Here is a tiny trained network, its code and every weight. The questions are about switching its units off for an input and a class, where a switched-off unit gives its printed mean instead of its output.

import numpy as np


def w(rows, s, z=0):
    codes = np.array(rows[::2]) - 128.0
    scale = np.full(codes.shape[1], s)
    scale[-1] = z or s
    return codes * scale


def norm(h):
    return h / np.sqrt((h * h).mean(-1, keepdims=True) + 1e-5)


def f(y):
    return np.maximum(y, 0)


def log_softmax(a):
    a = a - a.max(-1, keepdims=True)
    return a - np.log(np.exp(a).sum(-1, keepdims=True))


def net(x, mask):
    res = np.array(x, float).reshape(1, 6) / 4 @ E
    u = 0
    for l in range(2):
        y = f(norm(res) @ A[l][:, :-1].T + A[l][:, -1])
        res = res + np.where(mask[u : u + 8], y, B[l][:, -1]) @ B[l][:, :-1]
        u += 8
    return log_softmax(norm(res)[-1] @ U[:, :-1].T + U[:, -1])


A, B = {}, {}
E = w([
[136,64,121,172,80,39,188,198],'x0',
[126,127,127,127,130,127,127,127],'x1',
[164,142,13,164,241,76,170,102],'x2',
[93,73,174,68,246,175,254,124],'x3',
[125,203,108,44,34,123,203,134],'x4',
[126,127,126,126,130,129,124,130],'x5',
],0.0074)
A[0] = w([
[140,127,32,102,160,127,168,130,233],'L0N0',
[185,243,153,164,189,196,68,55,52],'L0N1',
[129,223,109,72,85,105,157,106,66],'L0N2',
[139,44,100,141,95,57,136,170,12],'L0N3',
[38,102,243,87,33,132,70,152,2],'L0N4',
[140,68,93,188,195,121,79,100,13],'L0N5',
[57,232,146,86,63,43,181,118,28],'L0N6',
[196,150,2,185,114,109,120,68,189],'L0N7',
],0.0096,0.0051)
B[0] = w([
[194,155,104,130,136,122,221,61,236],'L0N0',
[30,55,90,67,105,62,112,44,208],'L0N1',
[180,108,36,113,93,190,84,199,195],'L0N2',
[74,26,104,71,87,1,70,85,174],'L0N3',
[207,219,180,227,162,105,220,9,253],'L0N4',
[244,82,59,188,93,180,134,82,185],'L0N5',
[225,119,62,95,11,173,101,232,204],'L0N6',
[105,246,224,191,193,109,164,155,233],'L0N7',
],0.0091,0.0075)
A[1] = w([
[128,204,148,170,100,93,42,90,97],'L1N0',
[106,100,218,125,22,153,130,110,74],'L1N1',
[129,188,189,188,35,144,46,118,2],'L1N2',
[118,187,112,50,103,218,73,61,146],'L1N3',
[187,15,210,213,108,208,41,86,43],'L1N4',
[169,32,161,65,178,218,231,127,72],'L1N5',
[126,82,111,255,149,132,70,90,120],'L1N6',
[133,65,120,169,54,25,176,185,130],'L1N7',
],0.01,0.0053)
B[1] = w([
[82,98,174,98,157,148,118,191,241],'L1N0',
[139,112,75,162,212,105,158,38,196],'L1N1',
[77,183,192,132,225,131,140,218,216],'L1N2',
[130,8,98,168,126,85,124,74,220],'L1N3',
[214,157,35,140,48,137,223,133,214],'L1N4',
[89,187,198,144,90,122,28,234,248],'L1N5',
[164,149,111,56,41,164,130,183,250],'L1N6',
[59,70,112,99,186,172,84,28,254],'L1N7',
],0.013,0.0063)
U = w([
[192,208,162,223,193,90,213,54,230],'0',
[218,110,10,64,26,187,136,197,92],'1',
[8,1,79,39,175,30,52,32,104],'2',
[53,201,232,148,192,101,44,253,5],'3',
],0.017,0.0022)

Each question gives the input, the list of numbers given to net, and the class t.
The units are the neurons (one row each of A and B). Each row of codes is followed by its name. A weight is (code - 128) times the scale printed after its matrix; where a second scale follows, it is the last column's (A, B and U).
mask holds one flag per neuron, layer by layer. A switched-off neuron (its flag False) gives its mean, the last column of its row in B, instead of its output. The means were averaged over made-up inputs and are rounded, as every weight is.
A unit's drop is (log p(t) with every unit on - log p(t) with that unit switched off) / (log p(t) with every unit on - log p(t) with every unit switched off).
The circuit of an input: a set's keep is (log p(t) with only the set's units on - log p(t) with every unit switched off) / (log p(t) with every unit on - log p(t) with every unit switched off). Starting from the 12 units with the biggest drops (on a tie, the unit counted first), units are removed one at a time, each time the one whose removal leaves the highest keep (on an exact tie, the one counted first), for as long as the keep stays at least 0.8.
circuit, biggest first: the units of the circuit, biggest drop first
unit that matters most: the unit with the biggest drop
k most important neurons: the k neurons with the biggest drops, biggest first
k most important neurons of layer l: the k neurons of layer l with the biggest drops, biggest first
input [2,-5,1,5,2,1], class 3: circuit, biggest first -> (L1N5)
input [-8,-5,7,2,-2,-6], class 2: 2 most important neurons of layer 0 -> (L0N1 L0N4)
input [-1,-7,-6,-8,-4,-8], class 3: 2 most important neurons -> (L1N2 L1N0)
input [-8,-3,6,4,0,-8], class 2: 3 most important neurons -> (L0N1 L0N4 L1N4)
input [-6,-7,-5,1,1,-8], class 2: 3 most important neurons -> (L0N1 L1N3 L0N7)
input [-2,1,6,-7,0,-1], class 3: 4 most important neurons -> (L0N7 L0N4 L1N0 L1N4)
input [-7,-2,-6,7,-2,-7], class 2: 3 most important neurons -> (L1N3 L0N7 L0N1)
input [0,3,6,0,7,-4], class 1: 2 most important neurons -> (L0N6 L0N2)
input [-1,-3,3,-4,-1,8], class 3: 3 most important neurons -> (L0N7 L0N4 L1N0)
input [-3,7,-2,-6,-7,2], class 1: 2 most important neurons -> (L1N4 L0N5)
input [7,2,-3,-8,-3,-6], class 3: 2 most important neurons -> (L1N2 L0N1)
input [1,1,6,-3,-8,8], class 1: 2 most important neurons of layer 0 -> (L0N5 L0N4)
input [1,8,3,-5,2,-2], class 3: circuit, biggest first -> (L0N7 L0N4)
input [-8,2,-5,2,-8,3], class 1: 3 most important neurons -> (L1N4 L1N6 L1N7)
input [8,-6,4,0,-1,5], class 2: unit that matters most -> L0N3
input [6,2,-6,5,4,0], class 0: 2 most important neurons -> (L0N4 L0N1)
input [-8,-4,-4,8,-8,-6], class 1: circuit, biggest first -> (L1N4 L0N7)
input [-4,6,4,-5,-2,4], class 3: 2 most important neurons of layer 1 -> (L1N0 L1N4)
input [-8,8,5,-1,-3,8], class 2: 2 most important neurons -> (L0N1 L0N4)
input [-4,-8,5,-7,-7,-5], class 1: unit that matters most -> L0N5
input [-1,3,-6,-1,6,-8], class 0: 3 most important neurons of layer 1 -> (L1N6 L1N2 L1N1)
input [-8,-2,3,8,8,3], class 1: 2 most important neurons of layer 1 -> (L1N7 L1N2)
input [-6,-5,-8,-7,-8,2], class 0: 4 most important neurons -> (L0N4 L1N4 L1N2 L0N2)
input [7,-6,-8,8,7,-1], class 0: 2 most important neurons of layer 1 -> (L1N1 L1N0)
input [-7,-4,2,4,7,3], class 1: 2 most important neurons -> (L0N2 L1N7)
input [-1,7,0,8,-7,2], class 3: 2 most important neurons of layer 1 -> (L1N5 L1N3)
input [-7,0,0,-4,-4,-4], class 2: unit that matters most -> L0N1
input [6,-4,0,-6,1,2], class 2: 2 most important neurons of layer 1 -> (L1N7 L1N5)
input [1,5,-5,-4,0,4], class 0: 2 most important neurons -> (L0N4 L1N5)
